B:
0: [-22  35 -50  56   7  67 -89 -10  -2  33  34  51 -45  -5 -41   9  30  50
  53 -19 -28  11]
1: [  95   84   38   29  -19   52  -26  -35  -67   67  -60 -102  -24  -30
  188  -43    0   22  104  -47  -93   23]
2: [ 10  47 -43  31   7  28 -60   2 -10  63   5  69 -56 -15 -30 -11  17  54
  40 -33   8  -2]
3: [ 120   86   -6   47  -16   -5  -54  -84   -7  102  -96  -68  -34  -97
  114 -111  -18   59  103  -50 -109  145]
4: [ 153   73  -24   47   29   84 -142  -72  -10   90  -42  -64  -43   -7
   55  -63   30   57  114  -55  -83   59]
5: [ 65 -64  -5  70 -41   6 -36 -49 -30  40  93 116 -62  53  74 -80   3  91
  -1  -1  53  47]
6: [ 23 -51 -42 126  56  57 -22 -88   0  66  84  56 -64 -24  44 -84  93  30
  31  11 -38   7]
7: [  3  10  -4  39 -39  20 -64   1 -57  26  63  57 -20  31  58 -13  27 111
  16 -19  24  81]
8: [  95   36  -34   -7  -15   35 -117   -6   -8   61   26   48  -43   51
   55  -70   33   80   33  -32   31   10]
9: [  17  210  210  -61 -413 -322   70  135  -83   56 -408 -318 -129    6
  241   87 -393  238   60 -134   -1  357]
10: [-18  56  -7  46 -44  -3 -36  18  11  55 -61 -61 -94   4  31   6 -14  46
  50 -30 -33  -4]
11: [ 43 -19 -19  47  -6  59 -57 -45 -46  26 102 102  -3   4  93 -80  41  63
  29   0  -7  48]
12: [ 125   -5   -1   74  -34   30  -29 -109  -32   67   18   38  -60   -4
  136  -89   -9   47   54  -20  -22   68]
13: [ -16 -177   67  162  -48  -49  -35   57   10   29   82  -32 -136  143
   10  -81  -35  142  -13   25   10    4]
14: [  45  131  -17   49  -36   13  -28  -75   -4   86 -126 -102  -64  -93
   94   -7  -12   24  103  -54 -104   98]
15: [  5 -13 -15  65   0   9 -67  26  -2  54  26  46 -67  21 -43 -38  -3  85
  33 -21  -1   8]
16: [ 18  56 -54  58  -1  35 -92 -51  22  63 -12 -23 -56 -27  28 -38  57  62
  56 -22 -53  75]
17: [-121 -263  -38   35  -37   39 -176  202  -32  -95  405  470  -32  299
 -285   -4  -18  225 -142   55  286 -106]
18: [100   5 -33  89  66 121 -78 -92 -33  67  56  41 -33 -16  47 -57  64  14
  88 -21 -65 -13]
19: [  84   81  -50   10   67   92 -153   -7   26   77  -17  -62   -7  -32
   42 -110   80   29  106  -31 -115   -6]
20: [ -47   -7   57  109  -91  -94   27   28   11   56  -91 -127 -110  -21
   70  -46  -80   95   42  -15  -78   98]
21: [ 46  64 -15  73  16  65 -15 -68 -14  77 -47 -57 -78 -43  87 -11  32 -15
  87 -32 -77 -29]
22: [ 58  18  -7  46 -16  25 -37 -19 -23  66   0  32 -79  21  48 -29  -4  44
  43 -31   9 -23]
23: [ 101  106   28   59  -63  -23  -34  -58    2  105 -172 -187 -105  -41
  134  -33  -52   48  109  -63 -105   91]
24: [ -19   52   -2   73  -53  -14    9  -24    9   65  -75  -74 -114  -20
   69   10  -13   27   49  -25  -42    9]
25: [ 56 -46 -15 111  19  27 -48 -49  16  73  28  15 -93  12  16 -84  15  50
  48  -7 -38   1]
26: [ -55   46   75   86 -105 -172  109   72   35  113 -223 -210 -193  -35
   71  -11 -113   53   36  -44  -50   -1]
27: [ -11   36  -71   -2   71   58  -64   67  -20   73   55  153  -75   40
 -122   37   77   31    4  -39  103 -168]
28: [-104 -305  -31   96   42   84 -140  193   -4  -60  392  392  -97  314
 -288  -10   28  142 -117   66  241 -272]
29: [  34  130   17   -4  -95 -102   -1   17  -13  100 -169  -77  -81  -66
   72  -20  -80   92   54  -72  -16  118]
30: [   4  144  -42   18  -22  -12  -59  -21   24   92 -128 -107  -70  -76
   44   -6   27   48   76  -53  -72   78]
31: [  37    4  -37   31    3   58 -120    8    9   39   56   45  -48   53
    4  -53   37   69   38  -13   -1  -14]
32: [ 110  184 -204  -98  227  332 -320  -55  -81   32  200  292  182  -71
 -145    3  245   19  122  -62  -20  -25]
33: [ 95  50   1  18 -42  10 -47 -31 -37  68 -27  35 -53  -2  71 -44 -38  62
  57 -47   3  42]
34: [ 33  74 -44  69  46  56 -38 -63   7  92 -44 -51 -70 -63  48 -29  75   1
  79 -31 -78 -11]
35: [  19  -15  -69   49   77  118 -125   -5  -17   32  129  157   -5   11
  -81  -43   72   49   46   -8   -5  -41]
36: [ 41 -76   5  46 -56  25 -81  13 -48   4 132 166 -33  93  15 -57 -39 120
  -3  -2  71  39]
37: [ -10   53  -82    8   21   82 -124    8  -16   34   73  134  -32   29
  -82   35   65   70   25  -29   54  -14]
38: [ -25   21  -20   42  -35   -7  -34   26   15   55   -9   -9 -107   43
   25   -2   23   54   11  -16   25  -41]
39: [-38 -57 -39  57   4  -4 -29  36  -2  45  95 160 -84  46 -73 -27  26  78
 -26   0  89 -55]
40: [ 58  49 -29  33   0  42 -67 -47 -35  57  18  54 -11 -41  54 -56  21  63
  60 -32 -31  74]
41: [-128 -269  -89  139  134  172 -170  134   39  -38  384  293 -121  292
 -297   27  165   72  -85   75  172 -341]
42: [ 44 -55 -25  62  -8  68 -67 -23 -21  29 112 113 -77  92  29 -30  33  50
   8   1  56 -64]
43: [ 109   77   25   24  -66    7  -80  -27  -35   61  -80  -33  -30  -31
   72  -53 -100   81  104  -60  -75  121]
44: [ -66 -218    8   61  -84  -52  -97  148   -5  -33  245  278  -93  240
 -140  -50  -52  206 -113   38  216  -41]
45: [ -18 -265  -10  101  -13   92 -135  101  -18  -55  330  334  -94  284
 -177  -24  -31  126  -71   50  188 -180]
46: [-109  259   87   76 -103 -296  246   92   94  245 -582 -568 -331 -174
  118   95  -90  -34   90 -117 -136  -64]
47: [ -86 -131  -55   42    4   56 -119  120  -11  -26  237  309  -62  166
 -215   21    9  121  -62   19  170 -125]
48: [-157 -309  -99  240  179  151  -17    5   56   -3  374  298 -136  135
 -221  -47  194  -17  -75  112   80 -315]
49: [ 89  49  23  20 -94  -5 -67 -26 -15  49 -53 -54 -62  28 140 -57 -59  77
  63 -35 -34  81]
50: [ -17  -34  -39   13  -20   27 -105   69  -15   15  113  182  -47   89
  -95  -11   -3  108  -14  -12   98  -34]
51: [ -51  -94  -26   55  -18   11  -65   99   -1   18  127  178 -124  155
 -141   34   -4   95  -46   -1  151 -141]
52: [  13   83  -82   -2   54   38 -120   16   34   85   -4    1  -45  -13
  -17  -52  121   57   36  -30   -8  -16]
53: [ -35  -31  -49   71   42   52  -67   29    2   41   84  123  -64   22
 -104  -14   35   53   21   -7   19  -65]
54: [  16 -151  -13  127   -6   62  -48  -23    2   18  166  128 -125  147
   -3  -38   30   55  -19   31   74 -107]
55: [ 21  65 -64  44  -6  27 -87 -58   2  61   1  53 -36 -48  -6 -27  37  77
  48 -31 -20 109]
56: [ -66  166  101   73 -145 -204  154   71   45  148 -403 -394 -239  -95
  120   64 -159   10   92  -85 -122    1]
57: [ 95  92 -33 -13 -22  68 -95 -49 -46  55   5  28 -21  11 112 -20  42  52
  58 -44   7  38]
58: [ 218  108  118    7 -175    2    3 -116 -143   50 -116 -143  -23    9
  392  -33 -122   76  111  -75  -60  195]
59: [ -42 -176  -50   46   54  127 -163  139  -29  -37  305  352  -49  224
 -248   13   21  106  -48   23  178 -219]
60: [ -23 -119  -32   67   19   29  -89   56   -9   14  183  191  -50  105
  -75  -70   48  115  -35   21   90  -45]
61: [  93  -62   46   91  -90    7   -3  -62  -12   42   18  -31 -122   92
  184  -72  -47   40   30    1   -2  -14]
62: [-118  167 -101   53   30  -55  -53  -35   44   99 -111  -59   -6 -220
  -61  -23  101   99   59  -39 -119  247]
63: [ 140  238  119 -128 -269 -188    1   78  -84   90 -319 -155  -70  -19
  210   17 -278  148   83 -141   26  206]
64: [  38   -5   38   81  -61  -52   46  -12  -10   84  -67  -52 -137   16
   98  -35  -48   40   30  -27    2  -22]
65: [  42  108  -37   -7   23   38 -111   32   19   85  -69  -88  -56   -2
   29  -33   60   42   75  -48  -50  -33]
66: [-102 -189  -51  181   86   63  -40   24   46   20  201  157 -110   74
 -157  -56   80   45  -22   57   16 -134]
67: [ 185  229   64  -57 -109    1   -6  -44  -79  111 -246 -213  -76  -32
  276   25  -85    1  136 -115  -64   26]
68: [  43 -200   40  154  -48   -5   20  -21    4   32  130   95 -164  153
   55  -87  -40   59  -28   36   72 -104]
69: [ -61  -34  -53   42   13   42  -69   73    8   34   96  117 -117  120
 -102   51   67   61  -30   -6  118 -152]
70: [ 48  83 -57  25  12  51 -79 -53   1  75 -15 -10 -55 -17  66 -26  83  37
  52 -32 -19  19]
71: [ -55  -70   26   44 -115  -79  -30  119   18   25   25   40 -168  175
  -37   26  -66  124  -53   -8  138  -80]

[ 114   81  -38  408  194  -12 -286 -282  438  358  362 -367  -47   72
  -53   19 -255    1  291  246   73   90 -363   76  -10]
64
[-232    3  -39 -152 -212 -121   45   59    1 -321 -433  247  -38   97
   64  290  193   53 -145 -190  -77   -8  182   36   47]
3
[   5  -64  -21   40  126   54 -157  -12  120  154   45 -185 -233  147
  -55  176   17  127 -137  144  -55   85  107  -87  153]
24
[ 109  -88  123   76   30 -419    1 -211  101  296  130 -130   43  -72
  191   75  -84  -45  107  291   80  104 -481   52 -136]
29
[  24 -266  160 -255 -231 -660  323 -243 -259  223  109  270  272 -262
  402  -49  -68 -205  -52  377  137  135 -786  -15 -236]
22
[-337   40 -237   23 -173  422 -127   61  171 -193   66  226  -64  118
 -180   40 -107  -13 -111 -172  -74   -2  173 -116  260]
34
[ 385 -323  -44   38  169 -203  -53   -3 -278  414  223 -178    0  103
  284    3  -76 -194  -36  606   41   69 -212 -342  113]
32
[-159  141   -2  102   21  116 -190  -35  498  -47    6  -73 -136   82
 -206  234  -74  158    7 -170   22   59  102  102  101]
68
[ 180 -313   39 -177   52  -87   14  187 -222  286  201  -20 -127   49
  146   75  -45  -89 -284  394  -12   47   29 -409  214]
56
[  83 -191  120  -83  -17 -468  125 -224  -79  238   87   16  162  -83
  264   45 -101  -93  -71  329   86  119 -532   -6 -132]
45
[-205   74 -125   13   95  432 -283  239  320 -150 -186 -105 -429  253
 -311  342  164  300 -204 -249 -133   50  664  -55  349]
38
[ -60 -176   76 -313 -229 -306  164   98 -200  -50 -185  257  -64  -43
  192  195  176  -26 -214  113  -18   29   -7 -146   28]
48
[  44 -256  -74 -146  -57 -165  131   37 -241  208  166  171    8 -139
  200 -114  -46 -239   31  307   69  164 -455 -207   83]
7
[ 136  -16  -80  -20   44   55 -172  121  116  -33 -174  -90 -276  213
  -41  312  182   81  -26  112   -6   13  383 -159  202]
27
[  22  -14 -205  -15  231  384 -236  396  207 -201 -304  -75 -318  266
 -217  312  124   72  -84 -192  -39   93  588 -175  431]
13
[-138  -83 -178   22 -101   79  -23 -182    9   86  179  147   53  -27
   32  -76  -81  -68   47  150   48  135 -319   -8   55]
70
[-244    1 -324  203  -13  244 -114 -186  -48  -21   58   33  -63  132
  -20 -137 -112 -145   97   69 -112   89 -301  -46  148]
9
[ -82 -146   68 -217  -62 -204   77    0  -34   56  -89  103  -92  -43
   80  175  115   93 -195   87   12  135  -76  -12   29]
61
[ 260 -394  178 -435  128 -246   86  443 -258  192 -149   -7 -262   26
  159  337  244   93 -442  262   12  122  373 -361  243]
31
[ -33  -55 -132  -37   27  113  -94  -51   84   32    0   10 -144   95
  -58  119   54   60  -50  111   25  128   31  -52  154]
69
[-508 -117   -2 -227 -435 -261  296  -74 -222 -200 -111  532  226 -195
  214  -69  -67 -172 -177 -151  -88   37 -500   37  -93]
20
[ -14 -119 -113   18  -44  -22  -43 -115 -100  107   78   23  -33   93
  101   25  -29  -68  -58  251  -30   50 -146 -136   85]
21
[-100   -1 -107 -221  -78  222  -91  349  119 -271 -329  156 -358  145
 -162  350  277  126 -153 -189  -44   37  594 -165  318]
5
[-376    9 -268  179 -323  139  -35 -166  -78  -43  139  262   57  -28
   86 -179  -84 -174  182   11 -110    0 -370   -7   20]
11
[-178  160 -245  379  -57  126 -208 -358  296   18  131  -47   53   84
  -43  -60 -161  -73  348   32    7   57 -387  169  -27]
6
[ 423 -144  467 -245  492 -292 -204  588  374  269 -289 -576 -659  190
 -130  745  281  437 -441   50  -27   85  846 -231  290]
63
[  12 -191 -122   57  -10  -36  -40 -118 -159  242  193    0   11   27
  157  -60  -55  -87   -8  324  -10   99 -278 -123   61]
49
[-385  163 -166  237  -53  469 -275   45  427 -196   76    9  -69  229
 -275  121 -256   61 -133 -311 -149  -81  269  -49  258]
43
[-247   72 -162  168 -264  -11  -43 -271  117  -20  128  180   97  -29
   59  -69 -108 -117  215   44   -4   16 -403   80  -63]
39
[ 136 -283   47 -184   66 -224   83   -2 -137  281  152   22   10  -65
  168   41  -38  -55 -163  345   93  177 -274 -159   65]
16
[-264  -87 -215  143 -207   55    2 -121 -151   44  169  199  105  -24
  144 -189 -154 -229  102  101  -91   25 -434  -82   42]
1
[  68 -171  -56  105  -74 -230   19 -199 -133  268  262   29  168  -35
  257 -109 -185 -229   94  385   38   45 -531 -124  -49]
66
[-184   34 -255  225  -45  246 -156 -305  163   73  267   22   53   91
  -70 -115 -219  -72  103  124    4   84 -319   13   84]
37
[-402  -18 -203  -92 -536 -264  257 -457 -226 -224  -72  584  363 -159
  271 -169  -24 -252  143   60   37   56 -753  164 -230]
12
[ -77 -103 -157   87 -180  -53   -5 -170 -141   81  156  142  118   37
  180  -87 -122 -202   51  254  -26   -5 -336 -137   20]
53
[-302   -7 -184  -16  -64  197  -33 -128  146 -148  -23  193   84   56
  -97   32 -111   15 -112 -129    6  131 -130   75  119]
41
